Below is a small trained network, with its code and all its weights. Each question gives an input and a target symbol and asks what happens when units are switched off, that is, made to give their printed mean instead of their output.

import numpy as np


def w(rows, s, z=0):
    codes = np.array(rows[::2]) - 128.0
    scale = np.full(codes.shape[1], s)
    scale[-1] = z or s
    return codes * scale


def norm(h):
    return h / np.sqrt((h * h).mean(-1, keepdims=True) + 1e-5)


def f(y):
    return np.maximum(y, 0)


def softmax(a):
    e = np.exp(a - a.max(-1, keepdims=True))
    return e / e.sum(-1, keepdims=True)


def log_softmax(a):
    a = a - a.max(-1, keepdims=True)
    return a - np.log(np.exp(a).sum(-1, keepdims=True))


def net(x, mask):
    ids = ['βγδημστφω'.index(c) for c in x.split()]
    T = len(ids)
    res = E[ids] + P[:T]
    r = norm(res)
    for j in range(2):
        rows = slice(4 * j, 4 * j + 4)
        q, k, v = (r @ M[0][rows].T for M in (Q, K, V))
        z = softmax(np.where(np.tri(T) > 0, q @ k.T / 4**0.5, -1e9)) @ v
        o = O[0][rows]
        res = res + np.where(mask[j], z, o[:, -1]) @ o[:, :-1]
    y = f(norm(res) @ A[0][:, :-1].T + A[0][:, -1])
    res = res + np.where(mask[2:10], y, B[0][:, -1]) @ B[0][:, :-1]
    return log_softmax(norm(res)[-1] @ U[:, :-1].T + U[:, -1])


Q, K, V, O, A, B = {}, {}, {}, {}, {}, {}
E = w([
[123,178,144,73,69,136],'β',
[208,169,81,141,85,145],'γ',
[148,141,61,159,124,255],'δ',
[75,137,144,120,32,225],'η',
[168,121,176,118,174,161],'μ',
[127,72,196,172,158,108],'σ',
[87,133,200,97,115,155],'τ',
[118,83,166,130,58,79],'φ',
[145,89,237,88,129,84],'ω',
],0.0079)
P = w([
[143,107,134,93,118,162],'0',
[118,148,164,131,78,148],'1',
[91,137,85,116,169,94],'2',
[124,33,247,171,169,244],'3',
[131,169,167,151,110,126],'4',
[108,99,47,58,149,93],'5',
],0.014)
Q[0] = w([
[83,100,54,174,149,175],'h0',
[163,148,77,144,111,151],'h0',
[68,68,126,116,202,164],'h0',
[77,83,127,160,138,177],'h0',
[87,111,143,118,168,56],'h1',
[41,158,145,102,127,107],'h1',
[147,103,96,167,109,67],'h1',
[87,8,148,135,149,99],'h1',
],0.016)
K[0] = w([
[110,49,36,102,126,178],'h0',
[185,121,68,158,105,182],'h0',
[62,71,58,1,199,107],'h0',
[40,58,46,171,183,96],'h0',
[130,34,148,39,109,117],'h1',
[55,86,163,56,93,132],'h1',
[167,75,89,138,54,140],'h1',
[94,11,67,91,191,63],'h1',
],0.012)
V[0] = w([
[136,91,112,230,132,220],'h0',
[161,167,155,64,254,219],'h0',
[225,178,124,146,118,52],'h0',
[59,193,119,74,140,82],'h0',
[84,86,178,143,123,73],'h1',
[126,125,182,95,89,89],'h1',
[237,100,97,96,155,161],'h1',
[132,125,199,191,158,65],'h1',
],0.0079)
O[0] = w([
[103,208,201,182,180,254,64],'h0',
[22,55,140,47,209,235,241],'h0',
[178,58,60,168,15,169,4],'h0',
[82,126,36,114,106,28,199],'h0',
[117,179,210,50,157,98,117],'h1',
[154,114,144,32,160,81,208],'h1',
[80,18,138,179,18,94,115],'h1',
[111,173,192,3,79,187,32],'h1',
],0.0056,0.0026)
A[0] = w([
[171,130,135,105,106,68,4],'n0',
[124,198,87,146,74,128,161],'n1',
[104,77,47,156,130,86,134],'n2',
[102,230,165,172,148,90,196],'n3',
[107,85,129,138,199,172,213],'n4',
[101,131,139,39,124,84,203],'n5',
[130,110,198,157,158,90,119],'n6',
[55,125,9,106,196,55,246],'n7',
],0.013,0.004)
B[0] = w([
[81,201,143,172,161,135,151],'n0',
[40,138,117,43,200,126,151],'n1',
[164,162,148,82,6,199,178],'n2',
[125,21,124,131,101,96,173],'n3',
[128,160,133,122,106,40,215],'n4',
[183,118,80,173,178,144,225],'n5',
[133,193,58,124,69,175,163],'n6',
[29,186,41,75,187,177,249],'n7',
],0.011,0.012)
U = w([
[71,162,75,101,251,118,47],'β',
[95,166,65,68,45,199,72],'γ',
[91,122,169,236,182,194,153],'δ',
[54,30,192,78,131,113,135],'η',
[161,190,234,54,129,164,138],'μ',
[167,69,112,150,19,144,252],'σ',
[217,45,113,112,169,112,236],'τ',
[104,168,142,138,82,2,149],'φ',
[223,217,103,201,132,125,97],'ω',
],0.0077,0.0024)

Each question gives the input, a string of symbols that net reads in full, and the target symbol t.
The units are the heads (4 rows each of Q, K, V and O) and the neurons (one row each of A and B). Each row of codes is followed by its name. A weight is (code - 128) times the scale printed after its matrix; where a second scale follows, it is the last column's (O, A, B and U).
mask holds one flag per unit, heads first, then neurons. A switched-off unit (its flag False) gives its mean, the last column of its rows in O or B, instead of its output. The means were averaged over made-up inputs and are rounded, as every weight is.
A unit's drop is (log p(t) with every unit on - log p(t) with that unit switched off) / (log p(t) with every unit on - log p(t) with every unit switched off).
The circuit of an input: a set's keep is (log p(t) with only the set's units on - log p(t) with every unit switched off) / (log p(t) with every unit on - log p(t) with every unit switched off). Starting from all 10 units, units are removed one at a time, each time the one whose removal leaves the highest keep (on an exact tie, the one counted first), for as long as the keep stays at least 0.8.
circuit, biggest first: the units of the circuit, biggest drop first
top k neurons: the k neurons with the biggest drops, biggest first
heads that matter: for each layer, one digit per head in row order, 1 if its drop is at least 0.15 and else 0, layers parted by /
drop of u: that unit's drop, to one decimal
input η β μ σ τ, target τ: circuit, biggest first -> [n7, n3, h1, n5]
input μ γ γ η, target σ: circuit, biggest first -> [h0, n7]
input μ η μ η, target η: circuit, biggest first -> [h0, n7, n4]
input φ μ δ η η, target η: top 2 neurons -> [n3, n7]
input β σ β ω, target γ: heads that matter -> 10
input ω δ σ β, target μ: circuit, biggest first -> [h1, n7]
input μ δ ω σ, target τ: circuit, biggest first -> [h0, h1, n7, n5]
input ω δ γ δ, target σ: circuit, biggest first -> [h0, n7]
input β δ σ η φ, target φ: circuit, biggest first -> [n7]
input ω ω γ φ, target σ: circuit, biggest first -> [n7, h0]
input τ γ ω φ, target τ: top 3 neurons -> [n7, n5, n2]
input σ φ σ σ, target μ: heads that matter -> 01
input φ ω φ η, target ω: heads that matter -> 11
input τ ω γ μ, target σ: drop of h1 -> 0.1
input β μ η μ σ, target σ: drop of n7 -> 0.3
input ω μ μ ω μ, target μ: drop of h1 -> 0.3
input γ σ ω μ ω, target ω: top 3 neurons -> [n7, n5, n0]
input μ τ μ, target γ: top neuron -> [n2]
